Below is a small trained network, with its code and all its weights. Each question gives an input and a class and asks what happens when units are switched off, that is, made to give their printed mean instead of their output.

import numpy as np


def w(rows, s, z=0):
    codes = np.array(rows[::2]) - 128.0
    scale = np.full(codes.shape[1], s)
    scale[-1] = z or s
    return codes * scale


def norm(h):
    return h / np.sqrt((h * h).mean(-1, keepdims=True) + 1e-5)


def f(y):
    return y / 2 * (1 + np.tanh(0.7978845608 * (y + 0.044715 * y**3)))


def log_softmax(a):
    a = a - a.max(-1, keepdims=True)
    return a - np.log(np.exp(a).sum(-1, keepdims=True))


def net(x, mask):
    res = np.array(x, float).reshape(1, 4) / 4 @ E
    u = 0
    for l in range(2):
        y = f(norm(res) @ A[l][:, :-1].T + A[l][:, -1])
        res = res + np.where(mask[u : u + 9], y, B[l][:, -1]) @ B[l][:, :-1]
        u += 9
    return log_softmax(norm(res)[-1] @ U[:, :-1].T + U[:, -1])


A, B = {}, {}
E = w([
[154,22,139,81],'x0',
[248,187,26,21],'x1',
[50,51,10,101],'x2',
[90,124,252,3],'x3',
],0.0036)
A[0] = w([
[173,165,168,108,249],'0.n0',
[146,145,152,133,191],'0.n1',
[79,212,83,138,91],'0.n2',
[240,91,155,104,121],'0.n3',
[120,142,94,120,109],'0.n4',
[136,66,157,31,169],'0.n5',
[134,108,138,107,207],'0.n6',
[161,123,116,245,238],'0.n7',
[58,73,101,71,143],'0.n8',
],0.012,0.0017)
B[0] = w([
[2,142,64,166,207],'0.n0',
[63,138,123,102,154],'0.n1',
[156,143,81,83,181],'0.n2',
[94,186,110,121,209],'0.n3',
[193,133,87,30,142],'0.n4',
[88,178,93,176,232],'0.n5',
[77,156,83,132,151],'0.n6',
[4,212,114,117,254],'0.n7',
[131,122,142,148,215],'0.n8',
],0.0076,0.005)
A[1] = w([
[120,120,218,194,104],'1.n0',
[112,28,141,52,4],'1.n1',
[62,185,97,187,137],'1.n2',
[96,78,183,255,146],'1.n3',
[147,76,166,126,206],'1.n4',
[236,119,122,102,196],'1.n5',
[81,147,141,35,214],'1.n6',
[82,19,196,178,122],'1.n7',
[116,13,170,118,112],'1.n8',
],0.0085,0.0025)
B[1] = w([
[151,129,134,1,141],'1.n0',
[85,161,132,61,115],'1.n1',
[114,127,141,224,254],'1.n2',
[142,97,112,82,170],'1.n3',
[187,123,107,186,117],'1.n4',
[150,139,102,22,128],'1.n5',
[112,129,105,138,184],'1.n6',
[139,173,130,134,152],'1.n7',
[119,100,174,114,124],'1.n8',
],0.0074,0.0084)
U = w([
[125,56,116,120,106],'0',
[168,123,71,65,193],'1',
[180,109,170,98,18],'2',
[191,92,182,137,4],'3',
[7,192,119,170,197],'4',
[92,60,211,92,171],'5',
[203,72,171,132,1],'6',
],0.013,0.0055)

Each question gives the input, the list of numbers given to net, and the class t.
The units are the neurons (one row each of A and B). Each row of codes is followed by its name. A weight is (code - 128) times the scale printed after its matrix; where a second scale follows, it is the last column's (A, B and U).
mask holds one flag per neuron, layer by layer. A switched-off neuron (its flag False) gives its mean, the last column of its row in B, instead of its output. The means were averaged over made-up inputs and are rounded, as every weight is.
A unit's drop is (log p(t) with every unit on - log p(t) with that unit switched off) / (log p(t) with every unit on - log p(t) with every unit switched off).
The circuit of an input: a set's keep is (log p(t) with only the set's units on - log p(t) with every unit switched off) / (log p(t) with every unit on - log p(t) with every unit switched off). Starting from the 12 units with the biggest drops (on a tie, the unit counted first), units are removed one at a time, each time the one whose removal leaves the highest keep (on an exact tie, the one counted first), for as long as the keep stays at least 0.8.
units of the circuit, in order: the units of the circuit, biggest drop first
unit that matters most: the unit with the biggest drop
top k neurons in layer l: the k neurons of layer l with the biggest drops, biggest first
drop of u: that unit's drop, to one decimal
input [0,7,6,1], class 1: units of the circuit, in order -> [0.n7 0.n0]
input [6,3,6,-6], class 1: units of the circuit, in order -> [0.n0 1.n2 0.n4]
input [3,1,6,-3], class 0: units of the circuit, in order -> [0.n7 0.n0 0.n3]
input [-5,0,2,2], class 1: unit that matters most -> 0.n7
input [1,-6,2,7], class 5: top 3 neurons in layer 0 -> [0.n7 0.n0 0.n3]
input [3,-5,3,5], class 5: top 4 neurons in layer 0 -> [0.n7 0.n0 0.n3 0.n8]
input [-2,8,0,-3], class 1: units of the circuit, in order -> [0.n7 0.n5 1.n2]
input [7,3,8,-6], class 1: units of the circuit, in order -> [0.n0 1.n2 0.n7]
input [8,5,7,-5], class 1: top 2 neurons in layer 0 -> [0.n0 0.n7]
input [-2,-3,2,1], class 5: top 3 neurons in layer 1 -> [1.n0 1.n3 1.n8]
input [0,2,7,1], class 0: top 2 neurons in layer 1 -> [1.n7 1.n0]
input [-6,-6,5,8], class 5: top 4 neurons in layer 0 -> [0.n7 0.n0 0.n3 0.n8]
input [4,-7,-1,1], class 5: top 2 neurons in layer 1 -> [1.n0 1.n3]
input [2,-8,3,8], class 5: top 3 neurons in layer 0 -> [0.n7 0.n0 0.n3]
input [-4,-8,4,3], class 5: top neuron in layer 0 -> [0.n0]
input [0,-7,3,6], class 5: drop of 0.n0 -> 0.2
input [3,7,7,-3], class 1: drop of 1.n3 -> 0.0
input [2,2,8,-4], class 0: drop of 1.n7 -> 0.1
input [-8,0,6,-1], class 1: drop of 1.n2 -> 0.1
input [-3,-8,6,6], class 5: top neuron in layer 0 -> [0.n7]
